Below is a small trained network, with its code and all its weights. Each question gives an input and a class and asks what happens when units are switched off, that is, made to give their printed mean instead of their output.

import numpy as np


def w(rows, s, z=0):
    codes = np.array(rows[::2]) - 128.0
    scale = np.full(codes.shape[1], s)
    scale[-1] = z or s
    return codes * scale


def norm(h):
    return h / np.sqrt((h * h).mean(-1, keepdims=True) + 1e-5)


def f(y):
    return y / 2 * (1 + np.tanh(0.7978845608 * (y + 0.044715 * y**3)))


def log_softmax(a):
    a = a - a.max(-1, keepdims=True)
    return a - np.log(np.exp(a).sum(-1, keepdims=True))


def net(x, mask):
    res = np.array(x, float).reshape(1, 5) / 4 @ E
    u = 0
    for l in range(2):
        y = f(norm(res) @ A[l][:, :-1].T + A[l][:, -1])
        res = res + np.where(mask[u : u + 9], y, B[l][:, -1]) @ B[l][:, :-1]
        u += 9
    return log_softmax(norm(res)[-1] @ U[:, :-1].T + U[:, -1])


A, B = {}, {}
E = w([
[227,168,2],'x0',
[240,79,80],'x1',
[49,21,87],'x2',
[182,56,215],'x3',
[93,197,174],'x4',
],0.0056)
A[0] = w([
[50,99,94,166],'L0N0',
[97,127,88,93],'L0N1',
[120,116,170,183],'L0N2',
[180,77,105,82],'L0N3',
[136,136,125,8],'L0N4',
[91,136,86,120],'L0N5',
[154,203,119,4],'L0N6',
[5,100,73,59],'L0N7',
[143,105,80,212],'L0N8',
],0.022,0.0029)
B[0] = w([
[226,210,177,223],'L0N0',
[138,142,170,156],'L0N1',
[98,55,161,178],'L0N2',
[207,123,148,201],'L0N3',
[98,118,98,116],'L0N4',
[161,159,173,165],'L0N5',
[74,202,72,181],'L0N6',
[251,213,219,255],'L0N7',
[116,91,161,195],'L0N8',
],0.012,0.0086)
A[1] = w([
[179,95,90,110],'L1N0',
[9,138,213,155],'L1N1',
[66,86,111,52],'L1N2',
[167,197,59,117],'L1N3',
[157,177,75,166],'L1N4',
[157,232,39,101],'L1N5',
[69,174,178,118],'L1N6',
[85,151,140,255],'L1N7',
[130,16,88,75],'L1N8',
],0.014,0.0063)
B[1] = w([
[173,233,28,163],'L1N0',
[146,45,168,214],'L1N1',
[255,184,86,117],'L1N2',
[35,184,124,224],'L1N3',
[66,204,132,224],'L1N4',
[23,151,170,253],'L1N5',
[118,52,126,186],'L1N6',
[67,61,169,233],'L1N7',
[175,169,171,154],'L1N8',
],0.0094,0.0051)
U = w([
[61,46,190,138],'0',
[214,101,49,110],'1',
[89,77,61,4],'2',
[32,181,84,143],'3',
[123,137,6,50],'4',
[91,104,59,10],'5',
[171,166,194,216],'6',
],0.024,0.013)

Each question gives the input, the list of numbers given to net, and the class t.
The units are the neurons (one row each of A and B). Each row of codes is followed by its name. A weight is (code - 128) times the scale printed after its matrix; where a second scale follows, it is the last column's (A, B and U).
mask holds one flag per neuron, layer by layer. A switched-off neuron (its flag False) gives its mean, the last column of its row in B, instead of its output. The means were averaged over made-up inputs and are rounded, as every weight is.
A unit's drop is (log p(t) with every unit on - log p(t) with that unit switched off) / (log p(t) with every unit on - log p(t) with every unit switched off).
The circuit of an input: a set's keep is (log p(t) with only the set's units on - log p(t) with every unit switched off) / (log p(t) with every unit on - log p(t) with every unit switched off). Starting from the 12 units with the biggest drops (on a tie, the unit counted first), units are removed one at a time, each time the one whose removal leaves the highest keep (on an exact tie, the one counted first), for as long as the keep stays at least 0.8.
units of the circuit, in order: the units of the circuit, biggest drop first
k most important neurons: the k neurons with the biggest drops, biggest first
top k neurons in layer l: the k neurons of layer l with the biggest drops, biggest first
drop when u is switched off: that unit's drop, to one decimal
input [6,5,-1,6,6], class 1: top neuron in layer 1 -> (L1N0)
input [5,5,0,1,-4], class 1: 2 most important neurons -> (L0N7; L0N0)
input [3,4,-7,7,2], class 3: 2 most important neurons -> (L0N7; L0N6)
input [-6,5,-6,5,1], class 0: units of the circuit, in order -> (L0N7; L0N0)
input [-4,4,-4,-5,-5], class 3: 2 most important neurons -> (L0N6; L0N7)
input [4,-6,3,7,4], class 0: top 3 neurons in layer 0 -> (L0N7; L0N2; L0N3)
input [8,3,2,-2,-3], class 1: 2 most important neurons -> (L0N8; L0N7)
input [8,6,1,-2,2], class 4: top 2 neurons in layer 1 -> (L1N0; L1N7)
input [8,-2,3,3,-4], class 1: drop when L0N7 is switched off -> 0.3
input [8,1,2,8,4], class 1: drop when L0N7 is switched off -> 0.3
input [8,5,-3,2,-2], class 4: drop when L0N0 is switched off -> 0.2
input [0,7,3,1,3], class 1: drop when L0N0 is switched off -> 0.1
